Below is a small trained network, with its code and all its weights. Each question gives an input and a class and asks what happens when units are switched off, that is, made to give their printed mean instead of their output.

import numpy as np


def w(rows, s, z=0):
    codes = np.array(rows[::2]) - 128.0
    scale = np.full(codes.shape[1], s)
    scale[-1] = z or s
    return codes * scale


def f(y):
    return y / 2 * (1 + np.tanh(0.7978845608 * (y + 0.044715 * y**3)))


def log_softmax(a):
    a = a - a.max(-1, keepdims=True)
    return a - np.log(np.exp(a).sum(-1, keepdims=True))


def net(x, mask):
    res = np.array(x, float).reshape(1, 5) / 4 @ E
    y = f(res @ A[0][:, :-1].T + A[0][:, -1])
    res = res + np.where(mask, y, B[0][:, -1]) @ B[0][:, :-1]
    return log_softmax(res[-1] @ U[:, :-1].T + U[:, -1])


A, B = {}, {}
E = w([
[178,132,61,82,144,199],'x0',
[52,67,117,102,126,169],'x1',
[135,105,134,97,185,81],'x2',
[155,126,77,214,203,115],'x3',
[122,253,35,102,121,59],'x4',
],0.013)
A[0] = w([
[53,62,148,136,103,117,214],'neuron 0',
[99,90,174,123,44,144,195],'neuron 1',
[157,189,95,107,83,59,241],'neuron 2',
[101,95,141,104,107,160,76],'neuron 3',
[175,151,29,179,111,134,240],'neuron 4',
[146,28,117,123,208,128,236],'neuron 5',
[70,135,215,87,109,88,193],'neuron 6',
[78,141,175,120,157,33,170],'neuron 7',
[154,139,106,177,98,231,171],'neuron 8',
[83,176,113,81,167,130,94],'neuron 9',
[112,117,107,193,73,156,240],'neuron 10',
[154,155,82,165,129,83,54],'neuron 11',
[181,91,174,108,184,113,125],'neuron 12',
[107,147,115,181,118,150,202],'neuron 13',
[193,74,107,114,215,106,195],'neuron 14',
[138,145,92,27,128,89,157],'neuron 15',
[86,162,42,111,90,143,96],'neuron 16',
[52,36,131,173,176,104,241],'neuron 17',
[138,223,149,191,165,86,152],'neuron 18',
[112,132,135,119,228,193,154],'neuron 19',
[3,94,84,203,194,108,212],'neuron 20',
[87,82,164,119,91,240,205],'neuron 21',
[59,124,43,117,169,132,254],'neuron 22',
[105,148,133,85,97,104,64],'neuron 23',
[117,168,57,62,22,129,172],'neuron 24',
[82,117,148,185,107,122,95],'neuron 25',
[90,107,139,110,144,93,103],'neuron 26',
[224,182,153,171,145,87,185],'neuron 27',
[153,211,98,112,111,112,178],'neuron 28',
[116,74,223,46,28,120,180],'neuron 29',
],0.012,0.0037)
B[0] = w([
[35,63,179,110,91,110,199],'neuron 0',
[118,98,200,110,180,218,208],'neuron 1',
[78,230,170,147,175,149,227],'neuron 2',
[131,89,151,82,122,142,165],'neuron 3',
[170,156,92,139,213,123,209],'neuron 4',
[157,124,69,64,2,117,209],'neuron 5',
[93,110,183,188,64,187,204],'neuron 6',
[97,173,155,217,81,102,190],'neuron 7',
[163,73,55,169,204,250,177],'neuron 8',
[116,123,107,120,131,166,167],'neuron 9',
[114,61,117,212,196,171,166],'neuron 10',
[145,141,176,112,200,71,173],'neuron 11',
[155,151,119,89,29,159,173],'neuron 12',
[132,78,91,192,167,125,150],'neuron 13',
[203,189,87,110,70,111,191],'neuron 14',
[93,177,92,114,126,222,201],'neuron 15',
[68,119,108,78,193,159,190],'neuron 16',
[102,79,103,133,66,90,213],'neuron 17',
[152,179,161,156,200,26,201],'neuron 18',
[205,130,96,103,97,113,167],'neuron 19',
[49,94,65,151,101,21,199],'neuron 20',
[208,14,145,87,202,133,231],'neuron 21',
[110,88,65,58,126,64,191],'neuron 22',
[114,149,135,125,114,197,159],'neuron 23',
[20,158,124,63,164,232,228],'neuron 24',
[108,78,199,175,127,87,158],'neuron 25',
[105,101,131,170,53,122,147],'neuron 26',
[221,229,178,202,201,76,206],'neuron 27',
[86,207,114,138,169,132,211],'neuron 28',
[180,116,243,120,51,208,253],'neuron 29',
],0.0072,0.017)
U = w([
[78,169,92,51,155,141,25],'0',
[170,69,107,150,159,149,134],'1',
[193,186,118,81,69,128,214],'2',
[70,85,170,143,112,72,250],'3',
[165,19,252,57,135,132,34],'4',
[86,176,183,100,100,154,32],'5',
[169,165,168,132,191,69,137],'6',
[123,120,71,62,93,85,177],'7',
],0.015,0.002)

Each question gives the input, the list of numbers given to net, and the class t.
The units are the neurons (one row each of A and B). Each row of codes is followed by its name. A weight is (code - 128) times the scale printed after its matrix; where a second scale follows, it is the last column's (A, B and U).
mask holds one flag per neuron, in row order. A switched-off neuron (its flag False) gives its mean, the last column of its row in B, instead of its output. The means were averaged over made-up inputs and are rounded, as every weight is.
A unit's drop is (log p(t) with every unit on - log p(t) with that unit switched off) / (log p(t) with every unit on - log p(t) with every unit switched off).
The circuit of an input: a set's keep is (log p(t) with only the set's units on - log p(t) with every unit switched off) / (log p(t) with every unit on - log p(t) with every unit switched off). Starting from the 12 units with the biggest drops (on a tie, the unit counted first), units are removed one at a time, each time the one whose removal leaves the highest keep (on an exact tie, the one counted first), for as long as the keep stays at least 0.8.
units of the circuit, in order: the units of the circuit, biggest drop first
unit that matters most: the unit with the biggest drop
top k neurons: the k neurons with the biggest drops, biggest first
drop when u is switched off: that unit's drop, to one decimal
input [-1,7,-7,-4,4], class 4: units of the circuit, in order => [neuron 21; neuron 1]
input [5,1,5,0,0], class 2: unit that matters most => neuron 20
input [4,0,-5,0,-3], class 1: top 2 neurons => [neuron 8; neuron 29]
input [-2,5,-7,5,-1], class 1: top 2 neurons => [neuron 8; neuron 10]
input [-7,-3,-1,-2,8], class 6: top 2 neurons => [neuron 18; neuron 27]
input [-5,3,8,7,1], class 7: top 2 neurons => [neuron 5; neuron 14]
input [1,4,8,3,-7], class 7: top 3 neurons => [neuron 5; neuron 14; neuron 20]
input [-8,2,4,3,-7], class 3: top 4 neurons => [neuron 20; neuron 17; neuron 7; neuron 26]
input [8,-4,-7,5,8], class 0: top 2 neurons => [neuron 24; neuron 16]
input [-8,4,-3,-3,1], class 4: top 2 neurons => [neuron 29; neuron 1]
input [0,-1,-3,2,6], class 6: top 2 neurons => [neuron 18; neuron 27]
input [4,0,-6,-8,1], class 4: top 2 neurons => [neuron 21; neuron 29]
input [-6,6,6,3,8], class 3: top 2 neurons => [neuron 7; neuron 20]
input [-3,5,8,1,-3], class 3: units of the circuit, in order => [neuron 20]
input [5,-4,4,3,-6], class 2: drop when neuron 20 is switched off => 0.0
input [-5,8,-6,-1,7], class 0: drop when neuron 24 is switched off => 0.2
input [-5,7,-1,-2,1], class 4: drop when neuron 1 is switched off => 0.1
